In the rows, 128 means zero.
Each row has a class, written after it.
[144 130 123 145 104 135 129 142 148 119 126  98 139 126 143 137 153  96
 155 150 131 126 112 154 140 185 131 183 162  90 145 159 102 154 155 115
  67 139 107 104 111 117]
(199)
[106 131 161 114 121 142 165 115 131 149 127 135 100 173 113 137  80 130
  98 139 141 123 136  96 149 121 123 137 135 124 131 147 119 150 126  98
 153 113 118 163 110 121]
(111)
[141 121 149 135 114 146 103 176 129 114 146  75 114 142 136 136 149  96
 130 181 146 117 103 154 122 201 153 137 165  79 153 144 126 153 158 112
  97 161  90 133 133  93]
(95)
[136 126 124 147 112 133 127 117 152 139 127 105 152 147 138 127 138  83
 145 154 124  99 112 151 144 152 141 156 143  89 131 142 107 143 162 100
  63 156  97 113 111 112]
(68)
[123 119 135 125 119 101 151  94 157 152 109 133 127 125 123 139  86 127
 136 130 140 109 130 128 125  88 126 150 110 132 128 109 108 142 107 147
 139 128 153 116 122 133]
(206)
[142 106 110 141 118  91 169  82 154 139 100 145 155 149 113 120  96 112
 153 181 155  64 161 182 127  82 144 166 122  99  89 163 118 143 144 103
  95 132 170 151 117 143]
(68)
[138 141 123 158 121 156 123 161 170 120 129  72 147 134 126 128 161 101
 150 114 130 129  98 146 127 158 152 192 136  87 152 118 108 146 132  97
  65 131  83  95 114  95]
(122)
[111 155 132 119 109 130 141 104 150 141 128 120  99 135 124 139 100 136
  86 169 159 117 158 116 128 147 122 142 130 128 114 140 141 144 114 108
 158 126 116 195 129 102]
(206)
[128 114 149 122 111 103 148 113 151 118 108 120 128 132 127 135  97 122
 147 114 132 139 133 118 139  91 141 129 123 103 121 108  95 148 117 133
 127 144 158 118 112 140]
(123)
[148 127 155 109 111  85 117 110 124 119 123 104 108 128 139 113 102 131
 136 127 159 119 124 137 113 119 129 157 107 122 118 121  84 161 104 128
 145 127 172 118 132 136]
(199)
[130 135 111 149 110 140 129 141 162 118 126 110 142 124 131 145 143  82
 145 151 126 138  95 139 140 148 155 155 147  85 141 139 120 155 162 109
  63 126  88 102 117 112]
(204)
[110 146 146 101 128 107 141 108 132 142 122 113  92 155 137 112  85 137
  99 125 150 154 130  90 144 139 112 128 113 136 130 124 126 137 103 111
 155 109 125 152 129 121]
(34)
[136 120 120 131 116 104 145 122 146 137 116 132 116 135 121 142 114 124
 139 127 128 134 131 134 142  89 146 129 103 112 124 112 108 148 117 134
 112 113 145 106 119 141]
(204)
[138 124 146 130 109 130 116 146 145 142 115  90 128 152 148 123 125 101
 156 130 138 134  93 138 134 155 141 171 134  94 151 122 115 149 133 110
  76 144  87  82 121 114]
(34)
[111 158 125 110 121 101 139 111 138 134 131 120 104 150 128 135  90 139
  88 150 145 166 149 104 171 135 108 100 133 127 117 146 138 129 123 116
 172 121 116 172 128 131]
(151)
[ 94 145 158  98 131 118 143 101 112 141 111 134  86 140 134 112  98 150
  94 108 150 144 131  72 129 139 123 144 115 138 146 125 102 139 104  98
 158 112 135 155 117 105]
(34)
[144 119 134 138 102 129 109 133 158 107 135  83 142 146 130 138 146  76
 154 186 134 148 102 136 143 162 151 144 154  81 120 122 127 153 168 112
 101 167  98 148 118 110]
(123)
[119 120 141 108 118 131 160 102 128 148 126 120 100 169 121 126  79 131
 113 153 155 137 148 113 149 122 117 136 133 120 120 141 115 148 120  97
 161 112 102 168 131 127]
(111)
[133 132 123 151 114 147 152 140 121 107 120 132 144 123 117 129 157 104
 106 135 170 115  86 123 112 145 141 185 157  99 166 174 137 148 148 108
  95 123 114 107 111 106]
(206)
[137 121 139 135 135  97 132 135 160 134 122 112 125 128 122 140 109 121
 129 123 134 130 137 129 134 109 140 148 112 111 136 105 112 137 112 128
 134 129 141 129 110 136]
(122)
[145 125 124 148 108 145 117 126 151 128 144  81 151 119 118 108 158  90
 138 164 130 109  97 157 131 157 148 165 131  98 153 138 115 139 138 122
  69 146  99 111 134  99]
(206)
[127 128 110 132 122 142 137 124 164 146 131 120 162 159 128 131 131  80
 136 120 147  95  95 155 113 146 141 193 138  78 139 153 128 138 162  93
  74 109  73 101 122 121]
(122)
[145 112 135 120 108 102 136  97 108 122 131 141 135 123 119 128 118 135
 130 141 133 111 133 108 142 108 144 113 123 123 142 133  95 139 130 129
 107 143 160 119 116 135]
(68)
[144 136 116 153 113 143 135 151 149 115 106  96 157 117 122 136 141  74
 138 147 118  98 101 147 120 123 133 167 116 107 135 152 143 137 149 122
  90 118  96  86 122  99]
(151)
[111 147 129 118 124 136 151 110 128 133 122 136  84 138 125 135  96 153
  97 125 136 163 131 102 150 138 129 120 130 119 120 123 135 134 123 105
 158 111 123 148 123 119]
(204)
[137 113 130 142 117 146 137 135 159 141 122  90 137 142 136 135 128  90
 156 131 143 112 106 155 122 156 147 206 149  82 155 105 115 153 155  90
  90 144  79 110 101 107]
(122)
[106 151 142 105 135 116 133 105 144 146 132 121  99 152 129 134  90 140
  93 138 161 125 138 109 150 146 124 131 143 136 128 131 123 145 119  94
 165 116 111 172 113 122]
(122)
[138 132 145 120 119  80 145 106 101 156 125 104 131 145 154  94 121 125
 169  80 123 134  83 133 100  45 157 146 105 104 135 119 108 137  96 119
 114  93 161  85 133 149]
(135)
[132 115 138 125 106 102 142 124 157 158 117 111 131 145 110 139 106 132
 139 141 122 110 142 134 149  96 145 117 114 125 134 111  77 154 115 136
 112 119 137 128 118 146]
(111)
[155 119 143 131 106 105 136 143 128 117 131 129 119 120 119 149 112 127
 145 148 147  89 152 147 142 118 156 120 126 116 155 154 107 157 133 127
 102 164 168 136 109 126]
(68)
[148 120 144 132 109 111 157 121 143 113 109 139 121 127 119 144 119 135
 152 116 133 119 158 144 131 105 137 168 116 115 133 129  99 154 114 135
 114 124 169 121 122 131]
(82)
[148 126 137 125 126 107 123 136 144 131 123 104 120 118 119 141 147 115
 131 121 131 125 139 138 135 111 143 137 112 118 136 113  98 151 114 140
 133 124 145 112 125 131]
(122)
[125 114 124 130 131  88 151 133 148 129 118 128 113 132 107 164 125 123
 134 165 136 141 161 124 170 124 136 107 138 112 137 142 123 139 127 144
 128 124 143 147 128 147]
(95)
[122 127 123 137 110 133 145 122 165 139 111 118 144 145 135 133 142  73
 146 123 136 106 101 132 128 139 134 197 135  99 156 159 119 150 144 112
  60 105  96  88 109 115]
(34)
[ 67 152 141  73 113 123 163  72 147 147 122 167 102 166 150 122  72 121
  82  89 167  72 170 109 120 123 107 139 121 119 119 157  86 136 124  83
 148  89 113 187 120 122]
(123)
[128 135 111 146  95 134 141 137 140 132 127 105 160 126 132 141 172  82
 147 156 116 112 112 146 149 147 138 183 149  94 146 171 121 144 160 110
  65 125  87 106 120 105]
(151)
[149 105 144 124 119 115 140 104 121 121 125 134 128 142  97 115 111 126
 137 142 138 108 146 123 149  90 145 134 102 104 123 124 103 151 128 123
 110 165 172 123 132 130]
(68)
[120 133 154 117 117  88 135  99 119 125 102 133 114 134 112 128 122 137
 130  89 160 127 105 124 128  77 163 157  93 102 138 145 103 144 112  99
 150 104 166 113 136 130]
(123)
[134 115 118 132 113 107 155 104 156 131 112 141 125 128 110 144 106 126
 136 112 136 121 132 133 128  79 143 138  87 117 111 135 108 138 115 139
 116  93 163  96 123 145]
(204)
[131 130 137 129 115 111 133 131 141 133 112 130 109 123 123 143 115 134
 138 106 121 135 119 122 137  93 152 127 101 118 133  90 101 150 114 134
 120 121 148  95 115 133]
(204)
[116 148 123 133 123 128 154 129 180 129 126 117 145 148 139 132 106  83
 128 148 153 101 109 130  89 145 118 188 146  89 109 129 137 138 145 110
 104 111  91 135 139 101]
(206)
[127 120 153 131 119  98 137 133 156 132 112 141 123 150 107 144 114 126
 133 126 123 117 146 118 145  74 135 148  95 120 126 114  93 146 117 139
 126 105 151 127 126 141]
(111)
[128 129 116 144 111 148 136 138 157 131 124 115 136 136 136 142 137  85
 146 144 128 125  98 149 121 147 150 163 141  79 126 134 121 149 160 103
  75 124  87 102 118 111]
(204)
[130 133 128 152 103 145 124 132 168 132 124  90 141 132 145 133 130  79
 153 137 134 135  91 128 118 137 142 169 144  67 129 134 123 154 141 106
  79 125  85  97 130 108]
(135)
[139 104 143 134 111 117 131 150 127 117 134 125 126 141 109 141 135 141
 153 163 118 143 141 140 165  93 145 131 137 130 155 132 104 154 135 153
 112 138 165 130 126 142]
(111)
[127 131 133 132 107 143 119 135 158 136 113 122 135 140 135 133 144  86
 144 140 130 109 107 144 143 162 139 182 145  98 158 139 127 149 160 111
  65 134  90 104 110 114]
(34)
[114 134 149 109 125 123 160 104 121 129 117 139  98 140 133 117  76 152
  99 122 153 136 149 107 147 163 103 149 133 115 122 148 102 134 116 101
 149 128 142 151 112 131]
(199)
[126 113  95 181 119 182 132 157 188 124 100 113 133  95 121 169 130  80
 154 165 122 114 133 139 154 145 128 151 144  97 156 129 147 143 132 120
  84 139  71 104 103 106]
(135)
[128 102 139 134 128 111 155  99 136 131  99 151 124 120 116 132  88 119
 125 141 142  63 162 144 124  76 131 145  92 122 124 139 102 138 120 123
 128 128 182 119 120 129]
(68)
[103 146 128 110  96 129 169  93 163 138 123 131 102 154 130 150  85 142
 116 109 151 110 156 106 148 131 118 143 125 134 120 129 130 134 107 100
 146  99 117 168 101 123]
(123)
[140 125 124 143 107 153 142 129 150 133 128 116 145 119 132 142 147  87
 151 132 123  99 115 162 130 175 145 180 158  84 167 141 119 144 153  97
  67 130  82 108 116 113]
(82)
[106 138 144 119 120 130 141  88 121 156 140 104 104 152 134 122  99 141
  88 154 145 182 118  99 150 153 122 116 140 125 125 141 113 142 116 117
 167 157 128 170 117 110]
(206)
[134 127 128 135 118  97 137 105 152 146 109 135 132 127 123 139 107 139
 135 121 136 108 126 128 121  92 131 153 100 137 131 124 122 124 103 148
 131 116 142 113 124 131]
(206)
[130 128 137 143 109 140 132 130 163 131 117 116 148 128 142 140 129  81
 143 131 135 117 111 161 129 170 140 182 150  75 142 140 107 156 160 101
  81 143  94 109 124 115]
(82)
[126 123 133 139 112 153 132 146 147 126 135 104 133 143 123 140 145 100
 153 146 124 123 109 152 144 177 151 160 159  76 151 140 120 145 156 110
  67 150  92 115 120 106]
(95)
[127 134 132 126  96 124 131 111 143 144 120 129 115 111 112 145 128 141
 126 127 142 115 142 144 131 103 149 161 107 113 147 103 109 149 110 128
 122 132 148 126 128 124]
(206)
[141 113 132 126 134  94 143 114 159 146 116 146 123 142 118 145 104 117
 142 132 129 101 162 152 142 103 126 140 121 108 122 136 128 141 115 145
 134 125 148 127 148 153]
(82)
[139 133 125 147 120 147 131 133 159 103 119 102 130 143 118 136 147  89
 137 176 119 119 103 132 111 175 150 166 188  68 142 130 135 151 173 119
  77 132  93 128 117  89]
(95)
[127 128 118 145 110 146 140 139 153 128 128 113 137 134 135 138 138  97
 146 136 128 117 100 143 127 141 152 165 143  89 140 146 115 148 150 107
  63 117  95  94 118 110]
(204)
[118 137 132 132 110 133 116 122 188 122 126  87 139 113 151 125  96  74
 149 142 137  85  95 157  95 140 148 162 122 111 121 100  95 157 147 105
  86 117 100 112 115 103]
(204)
[133 119 132 129 110 116 151 132 139 116 119 150 124 122 117 137 127 140
 150 102 126 117 133 127 129  88 147 156 101 115 124 120  99 140 117 138
  95 106 162  91 127 134]
(204)
[140 119 137 118 117 105 128 133 141 136 111 134 111 143 111 139 128 121
 128 131 145 107 136 135 137 108 140 136  99 136 149 122 131 139 125 140
 123 115 158 117 112 145]
(34)
[137 133 129 141 110 146 125 120 159 119 121 106 141 142 137 126 123  98
 153 133 133 131 104 152 126 161 131 195 141  81 123 146 108 146 146 101
  73 134 106  99 112 121]
(199)
[148 130 146 116 112 111 147 105 129 130 113 127 102 148 121 127 104 146
 142 100 148 140 144 138 131 103 134 162 122 103 111 119 105 151 102 113
 135 131 170 116 107 158]
(199)
[122 104 137 107 129 103 164 104 142 139 114 125 123 143 104 114  98 124
 142 104 141 107 153 131 147  91 134 135 100 108 126 107  92 143 112 130
 116 129 153 123 137 149]
(95)
[128 119 141 134 115  91 131 122 139 120 104 107 124 131 128 144 116 126
 149 132 142 155 110 121 140  90 147 130 109 115 120 100 107 146 106 124
 148 129 153 114 120 134]
(123)
[104 138 155 109 124 140 160 112 134 134 120 131  95 165 115 130  79 135
  94 142 155 140 145  99 155 123 120 133 141 120 127 148 112 151 126  90
 155 106 111 166 124 123]
(111)
[106 153 129 115 111 122 151  93 137 138 114 109 109 139 125 127 101 130
  97 133 146 129 143 104 144 120 115 146 118 137 119 137 119 139 117 100
 159 106 117 154 118 110]
(151)
[132 125 138 148 117 142 125 146 151 115 127 100 131 145 124 136 139  91
 141 150 134 120  91 140 136 169 147 170 155  80 150 136 129 152 151 114
  83 146  92 110 117  99]
(95)
[142  88 105 153 101 145 140 101 163 145 110 108 154 130 137 121 101  87
 155 148 162 102  97 187  87 137 140 173 133  65 117 159 119 143 161 115
 104 132 123 100 121 126]
(135)
[115 122 134 136 118 138 132 123 155 117 115 115 164 131 120 118 157  72
 142 112 141  74  97 134 116 148 144 190 121  93 135 150  95 139 157 102
  55 112  87  94 126 108]
(95)
[134 133 101 147 113 160 144 166 153 118 134 146 145 130 137 146 148  76
 150 166 118 115 128 168 112 148 146 140 180  39 147 182 136 139 173 115
  45 123  95 122 126 118]
(135)
[109 156 159 104 115 113 153 110 122 115 125 109  93 145 131 116  82 142
  95 127 163 159 129  88 129 133 115 151 129 109 112 129 109 146 115  93
 175 119 133 156 133 101]
(151)
[135 134 131 141 111 154 118 147 166 117 136  94 159 127 139 122 149  81
 131 112 133 101  99 137 107 158 146 192 143  81 155 120 100 149 149 102
  56 131  76  96 109 102]
(122)
[151 128 117 162 107 146 122 117 185 140 120  86 144 125 115 157 142  74
 161 175 112 117  99 147 138 152 141 181 125 103 142 142 143 139 146 133
  77 134  72 100 125  87]
(206)
[124 148 134 108 126 107 144  87 131 137 115 115  94 149 146 116  78 143
 104 120 150 158 149 113 137 147 102 139 116 123 107 142 106 131 106 103
 163 113 129 158 120 132]
(199)
[ 74 159 136 103 140 111 144  75 155 159 112 139 103 154 135 121  71 128
  82 109 158 108 125 108 158 150 107 124 137 136 113 143 119 142 114  99
 169 108 103 162 122 125]
(95)
[129 131 140 112 122  95 152  99 165 156 121 112 125 158 116 126  83 127
 133  97 141 134 130 133 124  73 122 136  66 125 105 103 111 119 102 144
 139 102 155 107 149 148]
(206)
[155 116 131 126 123 110 134 130 149 131 129 122 128 132 105 140 117 131
 142 134 133 109 147 142 149 105 150 142 126 113 148 124 128 144 124 135
 111 135 139 125 117 144]
(122)
[137 130 127 151 115 138 148 117 172 121 101 112 153 131 132 142 132  70
 158 135 132 113 111 159 121 144 138 201 139  85 132 152 111 159 156 103
  75 119  98  99 126 106]
(82)
[137 137 138 123 109 111 125  99 171 129 107 120 111 117 113 138  62 142
 121 136 156 123 117 129 119 111 136 132 103 128 136  76 107 146 103 136
 148 132 139 119 114 120]
(206)
[135 131 123 131 107 124 118 117 163 125 120 115 153 133 142 123 132  82
 153 127 141  90 116 151 122 151 122 201 123  97 120 144  98 149 143 109
  70 121  98 100 124 127]
(199)
[124 114 141 128 119 111 144 130 158 138 114 136 137 137 119 130  98 136
 149 115 125 101 150 144 141  81 135 144 117 123 133 123  88 136 114 131
 108 114 141 120 121 153]
(111)
[114 147 148 111 130 123 164 101 132 131 125 128 101 153 133 123  70 132
 103 125 151 113 146  90 127 131 118 122 128 117 112 136 111 138 116  92
 145 130 132 159 120 107]
(68)
[133 121 142 137 125 149 184 146 119  76 107 188 156 150  65 165 174 114
 150 145 128 197 160  58 186 127 157 147 190  70 125 252 109 154 206 108
  63 153 114 166 113 132]
(111)
[131 123 119 152 107 150 132 108 167 108 110 124 165 123 133 129 145  77
 147 136 145  96 107 169 115 151 136 207 131 101 136 149  99 153 156  99
  70 115 105 102 112 109]
(82)
[134 143 132 148 114 143 135 160 151 108 109 100 140 129 123 144 138  82
 137 147 132 121 111 142 121 135 142 172 133  86 133 152 127 145 156 102
  94 131  97 107 116  96]
(151)
